Below are the code and all the weights of a small trained network. Each question names an input and a class and asks about switching units off, where a switched-off unit gives its printed mean instead of its output.

import numpy as np


def w(rows, s, z=0):
    codes = np.array(rows[::2]) - 128.0
    scale = np.full(codes.shape[1], s)
    scale[-1] = z or s
    return codes * scale


def f(y):
    return np.maximum(y, 0)


def log_softmax(a):
    a = a - a.max(-1, keepdims=True)
    return a - np.log(np.exp(a).sum(-1, keepdims=True))


def net(x, mask):
    res = np.array(x, float).reshape(1, 5) / 4 @ E
    y = f(res @ A[0][:, :-1].T + A[0][:, -1])
    res = res + np.where(mask, y, B[0][:, -1]) @ B[0][:, :-1]
    return log_softmax(res[-1] @ U[:, :-1].T + U[:, -1])


A, B = {}, {}
E = w([
[196,165,104,170,56,64,97,4,182,188],'x0',
[15,36,216,101,122,163,70,117,226,107],'x1',
[113,123,114,28,44,139,237,95,151,183],'x2',
[165,93,118,54,68,90,117,189,203,114],'x3',
[54,97,27,61,185,2,64,158,227,146],'x4',
],0.0094)
A[0] = w([
[90,89,153,74,162,108,108,225,156,107,133],'N0',
[98,185,184,106,65,161,199,106,112,126,165],'N1',
[81,109,179,74,131,196,161,104,99,129,189],'N2',
[176,157,105,142,83,99,217,67,128,151,174],'N3',
[106,154,43,102,193,135,168,153,104,141,220],'N4',
[177,128,155,172,163,192,130,169,52,103,174],'N5',
[211,178,79,133,101,74,143,92,89,139,176],'N6',
[78,7,157,66,107,151,93,159,141,80,228],'N7',
[136,130,164,160,171,159,100,160,120,81,198],'N8',
[89,115,119,106,173,79,178,222,112,70,254],'N9',
[141,66,166,137,90,200,188,125,129,85,185],'N10',
[115,121,148,93,138,80,45,44,173,178,185],'N11',
[196,195,150,115,150,95,203,91,111,114,140],'N12',
[147,169,150,144,66,99,109,6,140,171,251],'N13',
],0.011,0.0033)
B[0] = w([
[112,2,230,148,54,78,137,231,217,113,227],'N0',
[146,58,41,78,92,251,151,80,80,211,221],'N1',
[116,33,60,190,135,201,211,87,169,190,213],'N2',
[127,217,151,1,155,210,95,180,39,158,237],'N3',
[98,84,75,130,197,197,56,182,138,64,202],'N4',
[178,154,218,227,191,144,89,171,88,173,245],'N5',
[173,200,124,55,179,175,87,166,123,102,245],'N6',
[77,135,208,115,74,88,245,132,170,146,248],'N7',
[182,105,185,185,109,48,94,95,98,117,200],'N8',
[115,15,112,171,110,120,53,173,161,89,226],'N9',
[208,63,97,130,65,139,154,34,41,171,220],'N10',
[39,150,63,160,76,93,194,101,90,37,225],'N11',
[100,150,223,96,221,169,127,184,129,204,217],'N12',
[95,235,68,108,96,118,210,133,45,89,254],'N13',
],0.0086,0.015)
U = w([
[125,56,59,153,153,187,122,153,131,168,2],'0',
[206,145,177,234,170,117,81,149,103,120,156],'1',
[144,221,133,42,166,147,112,185,111,145,159],'2',
[49,119,162,180,152,120,163,61,214,109,110],'3',
[159,112,125,116,81,139,160,11,111,200,133],'4',
[78,203,69,137,106,52,144,79,111,37,147],'5',
[109,56,205,119,108,45,132,192,227,132,120],'6',
[137,77,44,139,152,64,8,133,178,72,164],'7',
],0.011,0.0032)

Each question gives the input, the list of numbers given to net, and the class t.
The units are the neurons (one row each of A and B). Each row of codes is followed by its name. A weight is (code - 128) times the scale printed after its matrix; where a second scale follows, it is the last column's (A, B and U).
mask holds one flag per neuron, in row order. A switched-off neuron (its flag False) gives its mean, the last column of its row in B, instead of its output. The means were averaged over made-up inputs and are rounded, as every weight is.
A unit's drop is (log p(t) with every unit on - log p(t) with that unit switched off) / (log p(t) with every unit on - log p(t) with every unit switched off).
The circuit of an input: a set's keep is (log p(t) with only the set's units on - log p(t) with every unit switched off) / (log p(t) with every unit on - log p(t) with every unit switched off). Starting from the 12 units with the biggest drops (on a tie, the unit counted first), units are removed one at a time, each time the one whose removal leaves the highest keep (on an exact tie, the one counted first), for as long as the keep stays at least 0.8.
circuit, biggest first: the units of the circuit, biggest drop first
unit that matters most: the unit with the biggest drop
top k neurons: the k neurons with the biggest drops, biggest first
drop when u is switched off: that unit's drop, to one decimal
input [2,7,-2,-5,-1], class 3: unit that matters most	N1
input [5,-4,-7,-4,4], class 5: circuit, biggest first	N11; N5
input [-6,-7,7,-3,-8], class 0: top 3 neurons	N2; N1; N10
input [6,5,2,-1,-2], class 5: circuit, biggest first	N13; N11
input [3,-2,5,6,7], class 5: top 2 neurons	N11; N12
input [-1,-8,-4,-7,7], class 7: top 2 neurons	N4; N3
input [-2,-1,-1,-2,5], class 6: top 2 neurons	N0; N6
input [-8,4,-8,-2,-2], class 6: top 2 neurons	N0; N7
input [-6,5,7,-6,3], class 6: top 2 neurons	N7; N0
input [0,-5,8,-5,-8], class 2: top 2 neurons	N3; N12
input [3,8,4,-3,3], class 3: top 2 neurons	N7; N3
input [1,-8,0,0,-7], class 2: drop when N3 is switched off	0.0
input [7,-2,-1,2,6], class 5: drop when N11 is switched off	0.6
input [8,0,-6,5,-1], class 5: unit that matters most	N11
input [6,-3,4,-7,8], class 2: drop when N12 is switched off	0.1
